Below is a small trained network, with its code and all its weights. Each question gives an input and a class and asks what happens when units are switched off, that is, made to give their printed mean instead of their output.

import numpy as np


def w(rows, s, z=0):
    codes = np.array(rows[::2]) - 128.0
    scale = np.full(codes.shape[1], s)
    scale[-1] = z or s
    return codes * scale


def f(y):
    return y / 2 * (1 + np.tanh(0.7978845608 * (y + 0.044715 * y**3)))


def log_softmax(a):
    a = a - a.max(-1, keepdims=True)
    return a - np.log(np.exp(a).sum(-1, keepdims=True))


def net(x, mask):
    res = np.array(x, float).reshape(1, 3) / 4 @ E
    y = f(res @ A[0][:, :-1].T + A[0][:, -1])
    res = res + np.where(mask, y, B[0][:, -1]) @ B[0][:, :-1]
    return log_softmax(res[-1] @ U[:, :-1].T + U[:, -1])


A, B = {}, {}
E = w([
[143,67,218,149,57,115,129,65,140,222],'x0',
[112,126,160,124,116,66,52,120,254,48],'x1',
[15,52,103,152,68,57,103,153,38,103],'x2',
],0.009)
A[0] = w([
[187,220,141,108,194,144,130,97,172,189,215],'n0',
[118,113,218,173,105,110,61,50,167,167,64],'n1',
[40,57,101,197,87,55,115,175,34,122,122],'n2',
[150,82,234,164,85,169,149,65,94,196,41],'n3',
[91,176,1,77,210,192,165,211,114,92,47],'n4',
[206,185,149,86,180,193,151,133,155,145,42],'n5',
[202,164,158,96,168,194,140,60,161,153,40],'n6',
[125,168,135,154,110,194,199,165,39,199,110],'n7',
[136,82,194,123,87,109,189,44,142,227,41],'n8',
[143,138,84,137,123,224,167,150,14,209,25],'n9',
[137,184,72,102,171,108,123,177,132,36,3],'n10',
],0.0061,0.0025)
B[0] = w([
[80,171,162,114,123,137,152,100,120,161,230],'n0',
[156,135,160,200,165,109,80,177,114,84,198],'n1',
[41,189,187,71,181,158,179,34,147,177,254],'n2',
[167,124,166,181,203,116,109,161,93,77,207],'n3',
[146,55,155,164,239,84,158,152,59,74,235],'n4',
[82,122,155,100,162,123,142,92,108,129,203],'n5',
[27,143,195,80,166,142,138,55,119,159,199],'n6',
[113,190,154,139,57,163,62,183,197,127,208],'n7',
[185,59,145,226,247,121,164,131,56,48,209],'n8',
[87,196,156,142,81,145,2,211,232,85,216],'n9',
[136,102,166,178,174,126,88,137,118,102,190],'n10',
],0.0074,0.0076)
U = w([
[179,96,133,174,188,109,156,169,2,64,109],'0',
[34,149,157,51,133,140,190,21,97,195,90],'1',
[114,158,131,124,77,127,23,200,238,91,126],'2',
[170,130,87,90,73,113,211,128,88,186,250],'3',
[205,91,31,93,54,127,173,140,105,197,76],'4',
[213,111,20,87,65,134,194,127,84,170,72],'5',
],0.0079,0.011)

Each question gives the input, the list of numbers given to net, and the class t.
The units are the neurons (one row each of A and B). Each row of codes is followed by its name. A weight is (code - 128) times the scale printed after its matrix; where a second scale follows, it is the last column's (A, B and U).
mask holds one flag per neuron, in row order. A switched-off neuron (its flag False) gives its mean, the last column of its row in B, instead of its output. The means were averaged over made-up inputs and are rounded, as every weight is.
A unit's drop is (log p(t) with every unit on - log p(t) with that unit switched off) / (log p(t) with every unit on - log p(t) with every unit switched off).
The circuit of an input: a set's keep is (log p(t) with only the set's units on - log p(t) with every unit switched off) / (log p(t) with every unit on - log p(t) with every unit switched off). Starting from all 11 units, units are removed one at a time, each time the one whose removal leaves the highest keep (on an exact tie, the one counted first), for as long as the keep stays at least 0.8.
units of the circuit, in order: the units of the circuit, biggest drop first
unit that matters most: the unit with the biggest drop
top k neurons: the k neurons with the biggest drops, biggest first
drop when u is switched off: that unit's drop, to one decimal
input [-8,5,4], class 0: units of the circuit, in order : n4
input [7,0,7], class 0: top 2 neurons : n8; n3
input [1,-4,-2], class 2: units of the circuit, in order : n9; n7
input [1,3,-2], class 3: top 2 neurons : n9; n7
input [-6,-6,-7], class 1: top 3 neurons : n6; n0; n5
input [5,-3,-3], class 0: top 3 neurons : n8; n3; n2
input [6,-1,-5], class 0: top 4 neurons : n8; n3; n2; n1
input [0,-4,-2], class 2: units of the circuit, in order : n9; n7
input [-2,4,4], class 1: top 3 neurons : n9; n2; n7
input [4,0,-4], class 0: top 2 neurons : n2; n8
input [-2,-8,5], class 2: top 2 neurons : n9; n7
input [-5,-6,1], class 2: top 3 neurons : n9; n7; n8
input [0,-5,6], class 1: top 2 neurons : n2; n1
input [4,6,-8], class 1: units of the circuit, in order : n6
input [5,-6,-2], class 2: top 3 neurons : n9; n7; n4
input [0,-7,7], class 1: top 2 neurons : n2; n1
input [1,1,2], class 3: top 2 neurons : n9; n6
input [3,0,-1], class 3: drop when n0 is switched off : -0.1
input [4,2,-2], class 0: drop when n7 is switched off : 0.2
input [0,-8,6], class 2: drop when n9 is switched off : 0.8
input [-1,0,1], class 3: unit that matters most : n9
